Below are the code and all the weights of a small trained network. Each question names an input and a class and asks about switching units off, where a switched-off unit gives its printed mean instead of its output.

import numpy as np


def w(rows, s, z=0):
    codes = np.array(rows[::2]) - 128.0
    scale = np.full(codes.shape[1], s)
    scale[-1] = z or s
    return codes * scale


def norm(h):
    return h / np.sqrt((h * h).mean(-1, keepdims=True) + 1e-5)


def f(y):
    return y / 2 * (1 + np.tanh(0.7978845608 * (y + 0.044715 * y**3)))


def log_softmax(a):
    a = a - a.max(-1, keepdims=True)
    return a - np.log(np.exp(a).sum(-1, keepdims=True))


def net(x, mask):
    res = np.array(x, float).reshape(1, 6) / 4 @ E
    u = 0
    for l in range(3):
        y = f(norm(res) @ A[l][:, :-1].T + A[l][:, -1])
        res = res + np.where(mask[u : u + 9], y, B[l][:, -1]) @ B[l][:, :-1]
        u += 9
    return log_softmax(norm(res)[-1] @ U[:, :-1].T + U[:, -1])


A, B = {}, {}
E = w([
[2,60,79,159,114,148,215,116,69,148,51,70],'x0',
[93,228,126,164,123,52,138,166,74,137,139,166],'x1',
[82,138,122,162,102,146,144,136,218,169,204,112],'x2',
[157,109,98,57,158,110,168,151,140,176,114,158],'x3',
[143,59,124,165,114,138,119,168,107,155,139,224],'x4',
[78,155,237,124,222,208,149,126,133,174,129,154],'x5',
],0.0066)
A[0] = w([
[162,128,39,37,242,43,253,129,226,157,87,214,63],'L0N1',
[163,203,179,49,92,94,83,153,185,90,83,196,212],'L0N2',
[169,115,74,116,65,90,140,219,107,133,128,66,76],'L0N3',
[143,138,91,101,59,144,157,57,124,173,216,134,2],'L0N4',
[32,183,149,126,101,41,155,213,138,117,92,155,20],'L0N5',
[165,166,77,126,117,174,150,142,119,131,8,153,129],'L0N6',
[86,246,90,68,144,144,175,69,214,30,83,81,27],'L0N7',
[188,142,131,84,159,100,120,117,240,93,135,204,105],'L0N8',
[111,74,194,169,185,68,133,76,108,105,136,134,115],'L0N9',
],0.0055,0.002)
B[0] = w([
[118,136,204,179,47,178,49,151,145,186,79,77,213],'L0N1',
[60,104,109,84,97,139,167,108,88,129,168,112,254],'L0N2',
[109,136,50,87,214,118,108,163,138,148,64,165,175],'L0N3',
[139,124,61,123,136,93,133,117,212,109,106,163,132],'L0N4',
[151,131,95,139,125,152,124,37,119,187,173,163,177],'L0N5',
[152,88,159,66,92,58,147,132,148,171,180,114,159],'L0N6',
[200,129,137,189,105,114,217,255,106,150,118,88,210],'L0N7',
[100,112,90,117,106,180,149,166,75,120,169,85,228],'L0N8',
[145,146,190,102,143,118,106,138,145,144,128,102,150],'L0N9',
],0.0086,0.0036)
A[1] = w([
[50,109,112,179,125,81,154,157,204,174,162,123,47],'L1N1',
[213,186,113,122,169,146,77,135,151,111,182,151,37],'L1N2',
[42,105,108,216,140,122,115,131,86,84,61,90,3],'L1N3',
[165,82,118,173,126,181,107,76,144,108,112,67,2],'L1N4',
[71,122,104,151,89,122,166,184,231,115,185,137,59],'L1N5',
[134,67,139,213,97,139,81,129,104,121,141,167,152],'L1N6',
[121,75,131,163,128,153,148,200,129,115,121,253,42],'L1N7',
[162,55,116,100,176,177,154,145,195,104,114,108,2],'L1N8',
[142,170,164,207,113,123,49,113,128,57,129,107,155],'L1N9',
],0.0076,0.001)
B[1] = w([
[198,87,157,75,138,168,152,65,182,123,98,124,232],'L1N1',
[47,61,68,38,127,148,166,136,74,154,170,87,168],'L1N2',
[113,129,140,31,81,127,128,142,164,156,170,147,222],'L1N3',
[124,152,112,183,108,51,78,71,107,223,98,144,188],'L1N4',
[215,130,188,113,139,210,176,92,113,109,78,240,255],'L1N5',
[136,144,135,170,91,111,155,154,146,119,108,47,204],'L1N6',
[154,200,151,154,156,88,209,184,119,104,139,2,201],'L1N7',
[114,218,87,234,137,81,109,38,58,194,124,111,207],'L1N8',
[108,117,153,75,14,136,89,193,158,210,138,168,174],'L1N9',
],0.0072,0.0041)
A[2] = w([
[97,253,127,112,104,45,192,134,177,183,146,239,54],'L2N1',
[61,82,145,100,118,78,207,89,154,169,65,132,96],'L2N2',
[127,99,128,136,117,87,174,166,143,99,83,85,179],'L2N3',
[103,178,124,107,46,123,89,174,181,141,73,126,199],'L2N4',
[208,103,59,123,59,80,95,103,173,38,82,190,160],'L2N5',
[118,173,101,130,133,144,157,117,64,216,180,182,30],'L2N6',
[162,81,130,136,148,115,208,102,119,198,132,24,250],'L2N7',
[161,100,196,73,101,58,112,106,27,81,72,126,59],'L2N8',
[73,186,238,138,251,204,95,136,151,133,95,159,82],'L2N9',
],0.0069,0.0025)
B[2] = w([
[165,118,133,182,118,139,105,75,110,134,105,98,162],'L2N1',
[112,143,119,59,91,162,101,190,113,132,206,129,179],'L2N2',
[160,160,177,137,169,182,130,122,152,79,193,124,160],'L2N3',
[107,47,195,183,157,133,42,177,183,101,120,142,174],'L2N4',
[46,156,170,103,234,95,132,146,126,121,94,115,174],'L2N5',
[96,84,78,135,99,108,104,89,109,143,117,99,165],'L2N6',
[142,143,118,152,105,89,107,132,79,80,155,170,254],'L2N7',
[177,134,142,153,142,236,203,40,255,187,116,174,165],'L2N8',
[126,97,58,100,188,59,84,158,183,71,76,122,191],'L2N9',
],0.0093,0.0084)
U = w([
[68,92,78,4,77,166,138,151,67,126,224,111,134],'0',
[63,119,60,111,254,44,84,176,156,60,81,93,144],'1',
[114,99,188,155,74,153,48,176,155,187,89,96,239],'2',
[123,156,61,231,120,94,88,7,58,184,125,98,159],'3',
[201,181,145,209,141,115,208,199,95,60,157,43,87],'4',
[187,130,144,107,148,194,195,49,200,145,97,202,81],'5',
[133,123,132,156,129,153,124,133,61,92,97,170,3],'6',
],0.014,0.0033)

Each question gives the input, the list of numbers given to net, and the class t.
The units are the neurons (one row each of A and B). Each row of codes is followed by its name. A weight is (code - 128) times the scale printed after its matrix; where a second scale follows, it is the last column's (A, B and U).
mask holds one flag per neuron, layer by layer. A switched-off neuron (its flag False) gives its mean, the last column of its row in B, instead of its output. The means were averaged over made-up inputs and are rounded, as every weight is.
A unit's drop is (log p(t) with every unit on - log p(t) with that unit switched off) / (log p(t) with every unit on - log p(t) with every unit switched off).
The circuit of an input: a set's keep is (log p(t) with only the set's units on - log p(t) with every unit switched off) / (log p(t) with every unit on - log p(t) with every unit switched off). Starting from the 12 units with the biggest drops (on a tie, the unit counted first), units are removed one at a time, each time the one whose removal leaves the highest keep (on an exact tie, the one counted first), for as long as the keep stays at least 0.8.
circuit, biggest first: the units of the circuit, biggest drop first
unit that matters most: the unit with the biggest drop
k most important neurons: the k neurons with the biggest drops, biggest first
k most important neurons of layer l: the k neurons of layer l with the biggest drops, biggest first
input [-4,2,-4,-5,6,-5], class 4: unit that matters most	L1N7
input [3,-7,1,-6,7,6], class 3: 2 most important neurons	(L1N8; L1N4)
input [5,5,-1,7,-1,-6], class 2: 3 most important neurons	(L0N1; L2N4; L2N9)
input [-4,-1,-7,-1,8,-3], class 4: 3 most important neurons of layer 1	(L1N7; L1N5; L1N6)
input [6,-8,-7,-5,3,-8], class 1: 2 most important neurons	(L2N5; L0N3)
input [3,6,-6,-6,-2,-3], class 2: circuit, biggest first	(L2N4; L1N9)
input [2,4,-5,6,-8,7], class 4: 2 most important neurons	(L0N7; L0N3)
input [-2,2,-6,-6,-2,-4], class 2: 3 most important neurons	(L1N9; L2N4; L1N5)
input [8,4,8,-4,-3,4], class 0: 3 most important neurons	(L2N2; L2N8; L1N3)
input [2,5,-3,-5,-2,-6], class 1: 3 most important neurons	(L0N3; L2N5; L0N1)
input [-6,3,5,5,4,1], class 0: 3 most important neurons	(L0N8; L2N8; L0N2)
input [7,-6,-2,-1,-2,8], class 1: 2 most important neurons of layer 1	(L1N9; L1N2)
input [-7,-4,3,8,4,4], class 2: 3 most important neurons	(L0N1; L2N2; L0N5)
input [-2,6,0,1,6,-3], class 3: circuit, biggest first	(L2N1)
input [6,-5,3,7,-2,6], class 2: 4 most important neurons of layer 0	(L0N1; L0N2; L0N3; L0N8)
input [-8,-4,-8,4,6,-8], class 0: 3 most important neurons	(L0N8; L1N2; L2N9)
input [-3,-2,-3,-8,3,-6], class 2: 2 most important neurons	(L1N9; L2N9)
input [0,-7,-8,0,-7,-2], class 5: 2 most important neurons	(L2N8; L1N7)
input [-4,2,6,6,5,5], class 2: 3 most important neurons	(L0N1; L2N8; L0N3)
input [-3,-2,1,-2,3,4], class 1: circuit, biggest first	(L2N9)
input [8,5,-8,4,-7,-2], class 0: 2 most important neurons	(L2N2; L1N5)
input [-7,-2,-7,1,5,6], class 0: 3 most important neurons	(L0N8; L1N5; L1N2)
input [6,-6,2,-2,-7,-3], class 4: 3 most important neurons of layer 0	(L0N7; L0N2; L0N5)
input [-1,8,-4,-2,-2,7], class 3: 2 most important neurons of layer 2	(L2N1; L2N6)
input [-5,7,-6,7,2,2], class 2: 2 most important neurons of layer 2	(L2N7; L2N4)
input [-6,-2,-7,-2,0,-3], class 5: 3 most important neurons of layer 2	(L2N8; L2N2; L2N7)
input [7,5,-5,3,-1,6], class 0: circuit, biggest first	(L2N2)
input [-5,-5,-4,-3,-1,0], class 0: 3 most important neurons of layer 0	(L0N8; L0N2; L0N1)
input [4,-6,5,-4,7,0], class 4: circuit, biggest first	(L1N7; L0N1)
input [-4,2,-6,-3,8,7], class 4: 2 most important neurons of layer 0	(L0N3; L0N5)
